Below is a small trained network, with its code and all its weights. Each question gives an input and a class and asks what happens when units are switched off, that is, made to give their printed mean instead of their output.

import numpy as np


def w(rows, s, z=0):
    codes = np.array(rows[::2]) - 128.0
    scale = np.full(codes.shape[1], s)
    scale[-1] = z or s
    return codes * scale


def f(y):
    return y / 2 * (1 + np.tanh(0.7978845608 * (y + 0.044715 * y**3)))


def log_softmax(a):
    a = a - a.max(-1, keepdims=True)
    return a - np.log(np.exp(a).sum(-1, keepdims=True))


def net(x, mask):
    res = np.array(x, float).reshape(1, 5) / 4 @ E
    y = f(res @ A[0][:, :-1].T + A[0][:, -1])
    res = res + np.where(mask, y, B[0][:, -1]) @ B[0][:, :-1]
    return log_softmax(res[-1] @ U[:, :-1].T + U[:, -1])


A, B = {}, {}
E = w([
[126,125,137,135,117,122,116,122,128],'x0',
[167,238,109,42,158,87,53,90,99],'x1',
[252,121,122,149,71,211,140,98,118],'x2',
[129,129,129,137,124,125,122,130,131],'x3',
[151,133,234,141,168,138,121,190,25],'x4',
],0.012)
A[0] = w([
[178,42,136,189,69,228,187,142,149,122],'N1',
[165,89,185,161,115,188,148,174,87,132],'N2',
[15,86,137,139,138,95,147,170,143,198],'N3',
[71,174,102,86,147,83,93,111,136,173],'N4',
[161,93,151,163,95,179,164,150,121,105],'N5',
[99,142,99,92,149,83,107,110,146,160],'N6',
[132,148,207,121,175,112,91,207,23,151],'N7',
[246,211,101,89,113,142,71,68,87,60],'N8',
[60,112,149,134,159,118,134,175,119,134],'N9',
[125,108,63,123,78,145,168,76,221,253],'N10',
[94,197,124,77,178,60,89,124,124,130],'N11',
[89,166,129,87,175,91,94,116,129,140],'N12',
[73,78,135,158,126,120,140,161,147,178],'N13',
[100,175,147,88,175,73,92,153,93,119],'N14',
[135,87,84,164,77,167,164,101,187,176],'N15',
[212,190,127,93,106,142,83,71,100,90],'N16',
[153,140,254,151,175,147,123,204,8,213],'N17',
[102,135,52,110,129,87,116,77,189,220],'N18',
[20,72,141,156,135,100,168,183,151,211],'N19',
[93,157,66,110,120,98,116,78,186,223],'N20',
[197,173,114,111,111,142,87,88,116,126],'N21',
],0.008,0.0055)
B[0] = w([
[223,143,132,113,115,46,163,77,103,212],'N1',
[167,58,164,149,138,115,160,140,87,186],'N2',
[37,97,108,118,108,201,128,167,162,201],'N3',
[136,109,74,179,167,103,88,96,117,183],'N4',
[186,102,132,144,154,97,143,125,93,167],'N5',
[141,114,80,180,154,120,78,110,126,167],'N6',
[131,180,217,83,215,112,153,133,147,218],'N7',
[1,106,131,93,114,222,154,179,145,201],'N8',
[83,149,155,93,141,131,147,138,145,168],'N9',
[127,180,82,87,60,133,139,56,182,229],'N10',
[183,165,136,169,203,68,59,87,137,187],'N11',
[146,144,126,167,174,93,89,103,149,170],'N12',
[108,115,131,95,105,170,165,133,125,177],'N13',
[142,172,172,115,182,91,110,118,177,179],'N14',
[142,170,120,58,71,110,160,72,156,198],'N15',
[55,117,127,111,118,167,148,175,135,184],'N16',
[156,114,217,121,243,127,169,157,84,252],'N17',
[135,65,18,173,128,148,90,98,139,209],'N18',
[43,105,132,78,100,197,180,163,142,210],'N19',
[126,89,41,170,126,145,101,113,128,205],'N20',
[77,103,111,108,120,171,138,155,131,174],'N21',
],0.0081,0.016)
U = w([
[46,96,76,115,72,217,133,143,164,251],'0',
[76,110,180,107,145,199,158,254,115,118],'1',
[212,181,116,97,61,72,161,64,162,120],'2',
[228,60,143,155,142,77,157,139,44,56],'3',
[164,102,77,198,142,76,56,92,136,78],'4',
[155,197,173,119,169,16,109,117,139,71],'5',
],0.0086,0.0022)

Each question gives the input, the list of numbers given to net, and the class t.
The units are the neurons (one row each of A and B). Each row of codes is followed by its name. A weight is (code - 128) times the scale printed after its matrix; where a second scale follows, it is the last column's (A, B and U).
mask holds one flag per neuron, in row order. A switched-off neuron (its flag False) gives its mean, the last column of its row in B, instead of its output. The means were averaged over made-up inputs and are rounded, as every weight is.
A unit's drop is (log p(t) with every unit on - log p(t) with that unit switched off) / (log p(t) with every unit on - log p(t) with every unit switched off).
The circuit of an input: a set's keep is (log p(t) with only the set's units on - log p(t) with every unit switched off) / (log p(t) with every unit on - log p(t) with every unit switched off). Starting from the 12 units with the biggest drops (on a tie, the unit counted first), units are removed one at a time, each time the one whose removal leaves the highest keep (on an exact tie, the one counted first), for as long as the keep stays at least 0.8.
units of the circuit, in order: the units of the circuit, biggest drop first
unit that matters most: the unit with the biggest drop
top k neurons: the k neurons with the biggest drops, biggest first
drop of u: that unit's drop, to one decimal
input [-1,2,2,2,1], class 1: units of the circuit, in order -> [N10, N1]
input [5,5,1,4,1], class 1: units of the circuit, in order -> [N8, N10]
input [4,0,4,0,-6], class 2: units of the circuit, in order -> [N3]
input [2,1,-8,2,-6], class 4: top 3 neurons -> [N11, N4, N8]
input [6,1,-7,3,2], class 5: top 2 neurons -> [N11, N8]
input [4,6,1,1,-6], class 0: top 2 neurons -> [N8, N16]
input [4,5,1,-4,3], class 1: top 3 neurons -> [N8, N1, N16]
input [8,6,1,-5,-3], class 0: top 3 neurons -> [N8, N16, N1]
input [-3,0,2,-5,6], class 3: top 2 neurons -> [N19, N3]
input [-8,3,0,5,-4], class 4: top 2 neurons -> [N19, N3]
input [1,0,1,0,-5], class 2: top 4 neurons -> [N8, N3, N19, N10]
input [-3,-5,1,-3,-2], class 2: top 2 neurons -> [N1, N8]
input [7,-6,6,0,0], class 2: top 2 neurons -> [N15, N17]
input [3,0,3,7,4], class 3: unit that matters most -> N19
input [-1,-8,3,-4,5], class 3: drop of N1 -> 0.1
input [5,8,2,7,-8], class 0: drop of N8 -> 1.6
input [4,1,-5,8,-8], class 4: drop of N4 -> 0.2
input [-5,5,2,8,-1], class 0: drop of N8 -> 0.2
